Below are the code and all the weights of a small trained network. Each question names an input and a class and asks about switching units off, where a switched-off unit gives its printed mean instead of its output.

import numpy as np


def w(rows, s, z=0):
    codes = np.array(rows[::2]) - 128.0
    scale = np.full(codes.shape[1], s)
    scale[-1] = z or s
    return codes * scale


def f(y):
    return np.maximum(y, 0)


def log_softmax(a):
    a = a - a.max(-1, keepdims=True)
    return a - np.log(np.exp(a).sum(-1, keepdims=True))


def net(x, mask):
    res = np.array(x, float).reshape(1, 7) / 4 @ E
    y = f(res @ A[0][:, :-1].T + A[0][:, -1])
    res = res + np.where(mask, y, B[0][:, -1]) @ B[0][:, :-1]
    return log_softmax(res[-1] @ U[:, :-1].T + U[:, -1])


A, B = {}, {}
E = w([
[118,129,195,53,93,148,2,125],'x0',
[244,221,81,132,178,140,125,91],'x1',
[112,106,124,194,78,141,78,127],'x2',
[140,170,91,108,95,62,137,179],'x3',
[131,131,91,47,185,228,90,178],'x4',
[194,211,171,68,133,152,119,168],'x5',
[207,79,18,69,57,115,93,70],'x6',
],0.0087)
A[0] = w([
[209,200,61,38,160,254,38,153,253],'n0',
[171,184,133,193,143,9,179,82,226],'n1',
[130,85,125,127,167,80,116,169,65],'n2',
[105,105,161,130,103,140,117,134,89],'n3',
[123,86,140,170,110,202,188,75,99],'n4',
[180,143,39,175,52,99,140,111,159],'n5',
[67,98,127,165,172,142,190,181,217],'n6',
],0.0086,0.0073)
B[0] = w([
[163,127,190,170,173,128,185,153,250],'n0',
[149,128,175,95,191,137,206,168,194],'n1',
[115,116,114,171,99,128,140,153,130],'n2',
[128,124,121,107,119,148,104,194,139],'n3',
[155,89,113,127,194,129,199,143,146],'n4',
[180,116,172,97,164,116,189,95,173],'n5',
[166,116,252,173,123,99,139,211,179],'n6',
],0.011,0.021)
U = w([
[174,143,183,125,175,118,156,148,251],'0',
[74,111,145,128,73,113,9,113,19],'1',
[151,219,79,83,135,90,61,93,25],'2',
[93,208,61,113,154,156,113,68,5],'3',
[170,77,101,124,144,105,145,35,2],'4',
],0.011,0.0035)

Each question gives the input, the list of numbers given to net, and the class t.
The units are the neurons (one row each of A and B). Each row of codes is followed by its name. A weight is (code - 128) times the scale printed after its matrix; where a second scale follows, it is the last column's (A, B and U).
mask holds one flag per neuron, in row order. A switched-off neuron (its flag False) gives its mean, the last column of its row in B, instead of its output. The means were averaged over made-up inputs and are rounded, as every weight is.
A unit's drop is (log p(t) with every unit on - log p(t) with that unit switched off) / (log p(t) with every unit on - log p(t) with every unit switched off).
The circuit of an input: a set's keep is (log p(t) with only the set's units on - log p(t) with every unit switched off) / (log p(t) with every unit on - log p(t) with every unit switched off). Starting from all 7 units, units are removed one at a time, each time the one whose removal leaves the highest keep (on an exact tie, the one counted first), for as long as the keep stays at least 0.8.
circuit, biggest first: the units of the circuit, biggest drop first
unit that matters most: the unit with the biggest drop
k most important neurons: the k neurons with the biggest drops, biggest first
drop when u is switched off: that unit's drop, to one decimal
input [6,-7,5,-8,0,-8,2], class 1: unit that matters most -> n0
input [5,-6,-5,-8,-5,-2,2], class 1: 3 most important neurons -> n0, n1, n5
input [7,-6,5,-6,-6,0,-4], class 1: circuit, biggest first -> n0, n1
input [8,-6,5,-7,-2,-3,-8], class 1: circuit, biggest first -> n0, n1
input [6,-4,6,-2,0,-1,-6], class 1: 2 most important neurons -> n0, n1
input [8,-4,-1,-2,-6,-7,7], class 4: 2 most important neurons -> n5, n6
input [-1,-5,-5,-2,0,-8,5], class 4: 2 most important neurons -> n0, n1
input [5,-4,7,-3,3,-8,5], class 1: 2 most important neurons -> n0, n1
input [5,7,8,-2,1,-8,6], class 4: 2 most important neurons -> n6, n1
input [3,-6,0,3,3,-5,-5], class 1: drop when n5 is switched off -> 0.2
input [6,-6,2,2,-6,-6,1], class 1: drop when n2 is switched off -> 0.0
input [8,-7,-7,3,-3,-7,3], class 1: drop when n0 is switched off -> 0.1
